Below is a small trained network, with its code and all its weights. Each question gives an input and a target symbol and asks what happens when units are switched off, that is, made to give their printed mean instead of their output.

import numpy as np


def w(rows, s, z=0):
    codes = np.array(rows[::2]) - 128.0
    scale = np.full(codes.shape[1], s)
    scale[-1] = z or s
    return codes * scale


def f(y):
    return y / 2 * (1 + np.tanh(0.7978845608 * (y + 0.044715 * y**3)))


def softmax(a):
    e = np.exp(a - a.max(-1, keepdims=True))
    return e / e.sum(-1, keepdims=True)


def log_softmax(a):
    a = a - a.max(-1, keepdims=True)
    return a - np.log(np.exp(a).sum(-1, keepdims=True))


def net(x, mask):
    ids = ['ΞΣΩβγεζηθμτψ'.index(c) for c in x.split()]
    T = len(ids)
    res = E[ids] + P[:T]
    u = 0
    for l in range(2):
        r = res
        for j in range(2):
            rows = slice(4 * j, 4 * j + 4)
            q, k, v = (r @ M[l][rows].T for M in (Q, K, V))
            z = softmax(np.where(np.tri(T) > 0, q @ k.T / 4**0.5, -1e9)) @ v
            o = O[l][rows]
            res = res + np.where(mask[u + j], z, o[:, -1]) @ o[:, :-1]
        u += 2
        y = f(res @ A[l][:, :-1].T + A[l][:, -1])
        res = res + np.where(mask[u : u + 4], y, B[l][:, -1]) @ B[l][:, :-1]
        u += 4
    return log_softmax(res[-1] @ U[:, :-1].T + U[:, -1])


Q, K, V, O, A, B = {}, {}, {}, {}, {}, {}
E = w([
[184,80,212,119],'Ξ',
[176,143,111,133],'Σ',
[32,140,133,142],'Ω',
[54,152,141,172],'β',
[190,87,187,138],'γ',
[151,138,99,139],'ε',
[161,141,108,146],'ζ',
[98,135,103,131],'η',
[116,91,58,89],'θ',
[141,142,125,176],'μ',
[184,168,118,104],'τ',
[56,111,247,115],'ψ',
],0.013)
P = w([
[127,136,123,126],'0',
[140,79,139,131],'1',
[107,167,151,89],'2',
[89,137,114,153],'3',
[141,80,140,138],'4',
[112,182,161,59],'5',
[94,132,116,163],'6',
[139,78,142,139],'7',
[112,192,170,30],'8',
[99,122,116,168],'9',
[136,75,145,138],'10',
[110,195,172,10],'11',
[101,120,123,178],'12',
],0.014)
Q[0] = w([
[169,82,180,93],'L0H0',
[58,174,65,143],'L0H0',
[115,166,103,178],'L0H0',
[144,77,247,119],'L0H0',
[182,100,47,124],'L0H1',
[183,180,176,64],'L0H1',
[128,116,116,136],'L0H1',
[140,78,156,155],'L0H1',
],0.015)
K[0] = w([
[156,81,100,180],'L0H0',
[78,148,131,43],'L0H0',
[122,189,168,124],'L0H0',
[105,93,98,249],'L0H0',
[75,62,138,188],'L0H1',
[51,183,111,38],'L0H1',
[127,113,132,139],'L0H1',
[150,70,155,130],'L0H1',
],0.017)
V[0] = w([
[121,69,123,172],'L0H0',
[141,181,121,132],'L0H0',
[124,115,131,97],'L0H0',
[120,47,106,252],'L0H0',
[88,90,62,49],'L0H1',
[107,176,199,223],'L0H1',
[194,198,156,93],'L0H1',
[123,216,239,237],'L0H1',
],0.0037)
O[0] = w([
[177,39,141,210,75],'L0H0',
[130,167,176,94,135],'L0H0',
[107,119,88,128,146],'L0H0',
[222,4,193,254,2],'L0H0',
[192,217,121,116,98],'L0H1',
[142,36,113,87,149],'L0H1',
[3,183,226,110,191],'L0H1',
[93,17,141,55,188],'L0H1',
],0.0031,0.0007)
A[0] = w([
[82,207,6,135,62],'L0N0',
[92,132,68,104,5],'L0N1',
[36,151,116,127,4],'L0N2',
[121,205,164,140,92],'L0N3',
],0.014,0.0033)
B[0] = w([
[167,30,248,157,254],'L0N0',
[182,226,152,254,139],'L0N1',
[175,95,97,70,194],'L0N2',
[209,112,150,202,191],'L0N3',
],0.0091,0.004)
Q[1] = w([
[153,102,165,148],'L1H0',
[181,214,155,81],'L1H0',
[153,204,73,181],'L1H0',
[130,78,94,253],'L1H0',
[148,133,95,182],'L1H1',
[70,107,158,207],'L1H1',
[148,227,225,170],'L1H1',
[34,77,93,132],'L1H1',
],0.019)
K[1] = w([
[146,132,106,170],'L1H0',
[151,159,207,140],'L1H0',
[165,40,169,116],'L1H0',
[162,6,51,157],'L1H0',
[132,88,160,77],'L1H1',
[89,138,196,175],'L1H1',
[140,238,171,124],'L1H1',
[53,110,91,163],'L1H1',
],0.021)
V[1] = w([
[118,223,109,166],'L1H0',
[149,167,125,143],'L1H0',
[120,87,199,10],'L1H0',
[126,74,189,10],'L1H0',
[63,126,191,147],'L1H1',
[115,220,153,82],'L1H1',
[145,129,113,63],'L1H1',
[254,122,6,97],'L1H1',
],0.0076)
O[1] = w([
[105,186,179,148,17],'L1H0',
[118,144,145,128,101],'L1H0',
[150,34,147,92,200],'L1H0',
[153,36,141,91,211],'L1H0',
[114,189,132,143,197],'L1H1',
[102,129,205,141,96],'L1H1',
[136,128,147,140,113],'L1H1',
[157,6,112,95,1],'L1H1',
],0.016,0.0027)
A[1] = w([
[136,165,99,17,254],'L1N0',
[64,88,60,229,94],'L1N1',
[157,103,42,253,120],'L1N2',
[240,130,109,187,124],'L1N3',
],0.028,0.0087)
B[1] = w([
[111,199,52,156,183],'L1N0',
[74,48,136,10,204],'L1N1',
[144,157,141,252,253],'L1N2',
[178,135,146,30,220],'L1N3',
],0.026,0.014)
U = w([
[162,2,19,134,51],'Ξ',
[125,125,71,82,54],'Σ',
[73,113,66,150,154],'Ω',
[61,73,133,85,215],'β',
[107,74,75,73,125],'γ',
[155,121,84,142,35],'ε',
[130,94,82,151,116],'ζ',
[136,97,105,150,128],'η',
[170,107,148,132,4],'θ',
[102,23,182,189,255],'μ',
[105,117,175,35,41],'τ',
[35,240,180,98,147],'ψ',
],0.0073,0.0038)

Each question gives the input, a string of symbols that net reads in full, and the target symbol t.
The units are the heads (4 rows each of Q, K, V and O) and the neurons (one row each of A and B). Each row of codes is followed by its name. A weight is (code - 128) times the scale printed after its matrix; where a second scale follows, it is the last column's (O, A, B and U).
mask holds one flag per unit, layer by layer, with each layer's heads first. A switched-off unit (its flag False) gives its mean, the last column of its rows in O or B, instead of its output. The means were averaged over made-up inputs and are rounded, as every weight is.
A unit's drop is (log p(t) with every unit on - log p(t) with that unit switched off) / (log p(t) with every unit on - log p(t) with every unit switched off).
The circuit of an input: a set's keep is (log p(t) with only the set's units on - log p(t) with every unit switched off) / (log p(t) with every unit on - log p(t) with every unit switched off). Starting from all 12 units, units are removed one at a time, each time the one whose removal leaves the highest keep (on an exact tie, the one counted first), for as long as the keep stays at least 0.8.
units of the circuit, in order: the units of the circuit, biggest drop first
top k neurons: the k neurons with the biggest drops, biggest first
heads that matter: for each layer, one digit per head in row order, 1 if its drop is at least 0.15 and else 0, layers parted by /
input θ ψ η Ω γ γ β μ μ β, target μ: top 3 neurons	[L1N2 L1N0 L0N0]
input β μ γ β Ω, target γ: top 4 neurons	[L1N1 L0N3 L1N2 L0N0]
input ε β ζ θ μ τ μ γ θ μ τ, target Σ: top 2 neurons	[L0N0 L0N1]
input Σ θ Σ β, target θ: heads that matter	10 / 00
input τ β Σ μ Ω β τ η η τ, target τ: heads that matter	10 / 00
input ψ μ Σ μ ζ η η ψ Ξ η, target ψ: heads that matter	10 / 01
input θ γ τ ζ θ β ε, target θ: units of the circuit, in order	[L1N3 L1H0 L1N2]
input θ ε η η μ β μ θ τ θ, target τ: top 3 neurons	[L0N0 L1N3 L0N1]
input μ ε θ ψ ψ Σ β, target ψ: units of the circuit, in order	[L1H1]
input θ γ μ Σ η, target Ω: top 3 neurons	[L0N0 L0N3 L1N0]
input θ Σ μ, target τ: top 4 neurons	[L0N3 L1N2 L1N0 L1N3]
input θ μ β μ ε γ Σ Σ μ Σ θ, target Ξ: heads that matter	10 / 01
input η Ξ Σ β η Σ β ζ γ τ ζ ψ θ, target ψ: heads that matter	10 / 11
input θ θ θ γ η μ, target τ: heads that matter	01 / 00
input θ θ μ η, target μ: units of the circuit, in order	[L1N0]
input μ θ Ω Ω μ θ Σ θ μ ζ, target μ: top 4 neurons	[L1N2 L0N2 L1N0 L0N3]
input μ ε γ, target ψ: units of the circuit, in order	[L0N2 L1H0]
input ψ ψ μ Ω, target ψ: heads that matter	00 / 11
input β ψ θ Σ β τ μ η, target Ω: top 3 neurons	[L1N3 L0N0 L1N0]
input η γ θ Ξ θ θ Ξ μ θ μ ζ Ω, target τ: heads that matter	11 / 01
input θ Σ μ μ, target μ: heads that matter	00 / 00
input μ ε τ γ μ ψ, target μ: heads that matter	10 / 01
input θ β β μ ε ζ τ Σ η γ ψ η η, target ψ: top 2 neurons	[L0N0 L1N1]
input θ θ τ μ, target θ: top 4 neurons	[L1N3 L1N1 L0N0 L0N3]
input β ε β θ ψ η Ξ ψ ψ μ η β, target Ξ: units of the circuit, in order	[L1H0]
input ψ θ μ ζ μ η η ψ Σ ζ τ, target Σ: top 4 neurons	[L0N0 L1N0 L0N3 L1N2]
input γ μ τ θ μ θ Ξ Σ μ θ, target μ: top 4 neurons	[L1N2 L0N0 L1N0 L0N1]
